Below is a small trained network, with its code and all its weights. Each question gives an input and a target symbol and asks what happens when units are switched off, that is, made to give their printed mean instead of their output.

import numpy as np


def w(rows, s, z=0):
    codes = np.array(rows[::2]) - 128.0
    scale = np.full(codes.shape[1], s)
    scale[-1] = z or s
    return codes * scale


def norm(h):
    return h / np.sqrt((h * h).mean(-1, keepdims=True) + 1e-5)


def f(y):
    return y / 2 * (1 + np.tanh(0.7978845608 * (y + 0.044715 * y**3)))


def softmax(a):
    e = np.exp(a - a.max(-1, keepdims=True))
    return e / e.sum(-1, keepdims=True)


def log_softmax(a):
    a = a - a.max(-1, keepdims=True)
    return a - np.log(np.exp(a).sum(-1, keepdims=True))


def net(x, mask):
    ids = ['αβδεηθξπστφψω'.index(c) for c in x.split()]
    T = len(ids)
    res = E[ids] + P[:T]
    r = norm(res)
    for j in range(2):
        rows = slice(2 * j, 2 * j + 2)
        q, k, v = (r @ M[0][rows].T for M in (Q, K, V))
        z = softmax(np.where(np.tri(T) > 0, q @ k.T / 2**0.5, -1e9)) @ v
        o = O[0][rows]
        res = res + np.where(mask[j], z, o[:, -1]) @ o[:, :-1]
    y = f(norm(res) @ A[0][:, :-1].T + A[0][:, -1])
    res = res + np.where(mask[2:6], y, B[0][:, -1]) @ B[0][:, :-1]
    return log_softmax(norm(res)[-1] @ U[:, :-1].T + U[:, -1])


Q, K, V, O, A, B = {}, {}, {}, {}, {}, {}
E = w([
[136,124,129,137,135],'α',
[126,81,110,148,147],'β',
[141,116,100,123,109],'δ',
[131,127,132,134,130],'ε',
[101,83,125,96,155],'η',
[126,128,132,133,125],'θ',
[59,117,110,157,46],'ξ',
[143,173,128,141,119],'π',
[111,105,132,106,129],'σ',
[101,99,133,252,110],'τ',
[100,157,125,159,133],'φ',
[181,81,180,110,85],'ψ',
[130,127,137,134,133],'ω',
],0.026)
P = w([
[60,253,103,51,118],'0',
[133,65,242,94,49],'1',
[146,60,226,140,49],'2',
[150,44,222,159,48],'3',
[167,47,217,178,48],'4',
[177,51,213,191,60],'5',
[175,46,195,201,55],'6',
],0.0024)
Q[0] = w([
[112,65,200,177,155],'h1',
[101,117,55,79,128],'h1',
[83,15,156,102,115],'h2',
[217,117,255,225,67],'h2',
],0.01)
K[0] = w([
[76,143,99,67,174],'h1',
[125,59,235,129,77],'h1',
[75,2,91,19,143],'h2',
[85,245,95,51,121],'h2',
],0.0092)
V[0] = w([
[170,173,155,179,54],'h1',
[200,125,50,166,184],'h1',
[102,144,55,98,89],'h2',
[127,100,170,119,3],'h2',
],0.0057)
O[0] = w([
[142,217,158,58,89,11],'h1',
[95,3,109,71,142,2],'h1',
[176,189,62,107,28,160],'h2',
[173,97,7,186,185,228],'h2',
],0.0053,0.0029)
A[0] = w([
[153,127,154,101,86,1],'n1',
[81,111,148,1,141,65],'n2',
[176,164,70,104,102,56],'n3',
[116,141,81,161,148,206],'n4',
],0.015,0.0043)
B[0] = w([
[130,129,101,117,2,138],'n1',
[147,247,86,20,133,185],'n2',
[140,82,48,186,187,161],'n3',
[134,118,167,29,161,252],'n4',
],0.009,0.0036)
U = w([
[119,164,90,17,114,198],'α',
[76,40,151,95,154,171],'β',
[141,94,2,125,91,39],'δ',
[114,152,146,129,105,130],'ε',
[76,140,156,223,130,120],'η',
[156,195,99,179,146,247],'θ',
[132,133,123,130,134,33],'ξ',
[189,95,130,87,33,93],'π',
[201,155,209,129,171,8],'σ',
[151,122,123,137,117,149],'τ',
[35,133,98,137,50,174],'φ',
[169,142,156,115,155,5],'ψ',
[61,184,200,143,144,178],'ω',
],0.012,0.0032)

Each question gives the input, a string of symbols that net reads in full, and the target symbol t.
The units are the heads (2 rows each of Q, K, V and O) and the neurons (one row each of A and B). Each row of codes is followed by its name. A weight is (code - 128) times the scale printed after its matrix; where a second scale follows, it is the last column's (O, A, B and U).
mask holds one flag per unit, heads first, then neurons. A switched-off unit (its flag False) gives its mean, the last column of its rows in O or B, instead of its output. The means were averaged over made-up inputs and are rounded, as every weight is.
A unit's drop is (log p(t) with every unit on - log p(t) with that unit switched off) / (log p(t) with every unit on - log p(t) with every unit switched off).
The circuit of an input: a set's keep is (log p(t) with only the set's units on - log p(t) with every unit switched off) / (log p(t) with every unit on - log p(t) with every unit switched off). Starting from all 6 units, units are removed one at a time, each time the one whose removal leaves the highest keep (on an exact tie, the one counted first), for as long as the keep stays at least 0.8.
units of the circuit, in order: the units of the circuit, biggest drop first
k most important neurons: the k neurons with the biggest drops, biggest first
which heads matter: for each layer, one digit per head in row order, 1 if its drop is at least 0.15 and else 0, layers parted by /
drop of u: that unit's drop, to one decimal
input δ ω β σ δ ψ θ, target δ: which heads matter -> 01
input π σ σ β ξ ψ φ, target ω: which heads matter -> 00
input β ω π σ ω, target β: which heads matter -> 10
input α β π β ψ τ φ, target ω: units of the circuit, in order -> h2; n4
input ξ ψ ε, target θ: which heads matter -> 10
input δ δ β ε, target δ: most important neuron -> n3
input η ψ β σ ω, target η: which heads matter -> 01
input α σ ψ σ β δ α, target α: which heads matter -> 11
input δ σ σ π β ω, target δ: units of the circuit, in order -> h2; n3
input π β δ β β ψ ε, target π: which heads matter -> 10
input α σ ω, target α: which heads matter -> 11
input ψ β ψ ε δ σ, target α: which heads matter -> 10
input α σ ψ σ σ ε, target α: which heads matter -> 11
input α β σ ω, target α: which heads matter -> 11
input β δ α, target β: units of the circuit, in order -> h1
input β δ β δ ω, target β: drop of n4 -> 0.1
input β η ψ ψ β β α, target β: drop of h1 -> 0.6
input δ η β ξ δ ω α, target δ: drop of n3 -> 0.4
